Below is a small trained network, with its code and all its weights. Each question gives an input and a target symbol and asks what happens when units are switched off, that is, made to give their printed mean instead of their output.

import numpy as np


def w(rows, s, z=0):
    codes = np.array(rows[::2]) - 128.0
    scale = np.full(codes.shape[1], s)
    scale[-1] = z or s
    return codes * scale


def f(y):
    return y / 2 * (1 + np.tanh(0.7978845608 * (y + 0.044715 * y**3)))


def softmax(a):
    e = np.exp(a - a.max(-1, keepdims=True))
    return e / e.sum(-1, keepdims=True)


def log_softmax(a):
    a = a - a.max(-1, keepdims=True)
    return a - np.log(np.exp(a).sum(-1, keepdims=True))


def net(x, mask):
    ids = ['ΓΔΛΞΣΩαβεζηθμπτφ'.index(c) for c in x.split()]
    T = len(ids)
    res = E[ids] + P[:T]
    q, k, v = (res @ M[0].T for M in (Q, K, V))
    z = softmax(np.where(np.tri(T) > 0, q @ k.T / 4**0.5, -1e9)) @ v
    res = res + np.where(mask[0], z, O[0][:, -1]) @ O[0][:, :-1]
    y = f(res @ A[0][:, :-1].T + A[0][:, -1])
    res = res + np.where(mask[1:9], y, B[0][:, -1]) @ B[0][:, :-1]
    return log_softmax(res[-1] @ U[:, :-1].T + U[:, -1])


Q, K, V, O, A, B = {}, {}, {}, {}, {}, {}
E = w([
[92,86,148,197,96],'Γ',
[50,161,97,118,159],'Δ',
[49,7,186,105,150],'Λ',
[41,148,119,198,146],'Ξ',
[66,150,114,130,181],'Σ',
[52,86,129,127,148],'Ω',
[123,134,150,111,156],'α',
[136,43,195,179,174],'β',
[126,162,130,151,37],'ε',
[50,150,73,147,98],'ζ',
[131,93,132,111,127],'η',
[123,61,176,139,128],'θ',
[72,65,92,41,102],'μ',
[75,156,73,115,126],'π',
[135,74,117,89,133],'τ',
[131,127,121,195,68],'φ',
],0.021)
P = w([
[239,87,106,70,254],'0',
[98,217,111,17,78],'1',
[75,148,146,59,124],'2',
[111,95,185,112,130],'3',
[87,78,173,89,152],'4',
[128,86,170,65,148],'5',
[84,94,167,127,189],'6',
[66,71,208,150,228],'7',
],0.0099)
Q[0] = w([
[87,31,138,157,123],'h1',
[246,229,85,172,123],'h1',
[51,144,207,51,226],'h1',
[255,158,158,173,84],'h1',
],0.0089)
K[0] = w([
[203,169,96,93,125],'h1',
[148,128,159,183,2],'h1',
[197,101,114,164,240],'h1',
[39,145,104,203,73],'h1',
],0.0066)
V[0] = w([
[134,212,75,158,127],'h1',
[245,159,120,149,166],'h1',
[137,239,133,2,54],'h1',
[7,51,94,76,18],'h1',
],0.0064)
O[0] = w([
[9,141,106,78,136,17],'h1',
[193,114,192,111,98,201],'h1',
[105,128,183,57,143,34],'h1',
[166,134,71,203,198,3],'h1',
],0.013,0.0054)
A[0] = w([
[101,154,110,158,88,255],'n1',
[122,107,162,169,137,201],'n2',
[195,110,124,102,110,175],'n3',
[84,87,91,102,215,194],'n4',
[132,126,94,71,151,184],'n5',
[125,122,188,62,123,159],'n6',
[131,168,67,154,2,73],'n7',
[159,134,149,63,125,134],'n8',
],0.011,0.0032)
B[0] = w([
[148,220,190,98,235,138],'n1',
[183,110,92,18,143,186],'n2',
[94,116,151,252,180,193],'n3',
[163,134,82,98,3,160],'n4',
[60,23,200,195,45,143],'n5',
[106,171,137,124,223,251],'n6',
[60,134,105,193,175,146],'n7',
[93,105,161,107,129,195],'n8',
],0.0075,0.012)
U = w([
[87,74,75,77,158,5],'Γ',
[167,156,183,122,115,47],'Δ',
[152,84,121,35,116,50],'Λ',
[137,123,92,92,169,38],'Ξ',
[190,133,62,23,145,177],'Σ',
[115,127,145,90,86,57],'Ω',
[166,149,176,125,149,188],'α',
[119,90,138,106,175,87],'β',
[109,156,218,110,177,206],'ε',
[108,131,95,97,150,166],'ζ',
[226,191,174,110,60,90],'η',
[143,110,116,82,98,238],'θ',
[37,34,146,174,83,194],'μ',
[169,141,174,150,109,175],'π',
[117,116,234,249,2,4],'τ',
[223,161,73,107,172,78],'φ',
],0.0089,0.0027)

Each question gives the input, a string of symbols that net reads in full, and the target symbol t.
The units are the heads (4 rows each of Q, K, V and O) and the neurons (one row each of A and B). Each row of codes is followed by its name. A weight is (code - 128) times the scale printed after its matrix; where a second scale follows, it is the last column's (O, A, B and U).
mask holds one flag per unit, heads first, then neurons. A switched-off unit (its flag False) gives its mean, the last column of its rows in O or B, instead of its output. The means were averaged over made-up inputs and are rounded, as every weight is.
A unit's drop is (log p(t) with every unit on - log p(t) with that unit switched off) / (log p(t) with every unit on - log p(t) with every unit switched off).
The circuit of an input: a set's keep is (log p(t) with only the set's units on - log p(t) with every unit switched off) / (log p(t) with every unit on - log p(t) with every unit switched off). Starting from all 9 units, units are removed one at a time, each time the one whose removal leaves the highest keep (on an exact tie, the one counted first), for as long as the keep stays at least 0.8.
units of the circuit, in order: the units of the circuit, biggest drop first
k most important neurons: the k neurons with the biggest drops, biggest first
drop of u: that unit's drop, to one decimal
input Λ α τ, target φ: units of the circuit, in order => h1
input Λ η Ξ ε Γ, target φ: units of the circuit, in order => h1, n2
input β τ α θ ζ α, target τ: units of the circuit, in order => h1, n3
input η ε μ, target μ: units of the circuit, in order => n5, n2
input α Λ Γ, target ε: 3 most important neurons => n1, n6, n4
input φ α τ, target μ: units of the circuit, in order => n5, n2, h1
input β τ Λ ε η, target τ: 2 most important neurons => n3, n6
input α Λ μ μ, target ε: 2 most important neurons => n6, n4
input β α Σ θ α β Σ η, target τ: 2 most important neurons => n6, n3
input Λ μ α β α μ β, target φ: units of the circuit, in order => h1, n2
input β α α α η α α α, target τ: 2 most important neurons => n6, n3
input β α α ζ, target τ: 2 most important neurons => n6, n7
input α β Γ β β Λ α ζ, target ε: 2 most important neurons => n1, n4
input Λ ζ α ζ, target φ: most important neuron => n1
input α Λ Ω, target ε: 2 most important neurons => n6, n4
input α θ α α α α τ, target ε: units of the circuit, in order => h1, n6, n4
input β β θ α μ μ Λ, target τ: 2 most important neurons => n3, n6
input α α π α α α Δ Γ, target ε: drop of h1 => 0.8
input β μ η η τ, target τ: drop of n6 => 0.1
input β β Λ, target τ: most important neuron => n3
input Λ α Δ, target φ: drop of h1 => 1.0
input β μ α μ π Ξ, target τ: drop of n7 => 0.2
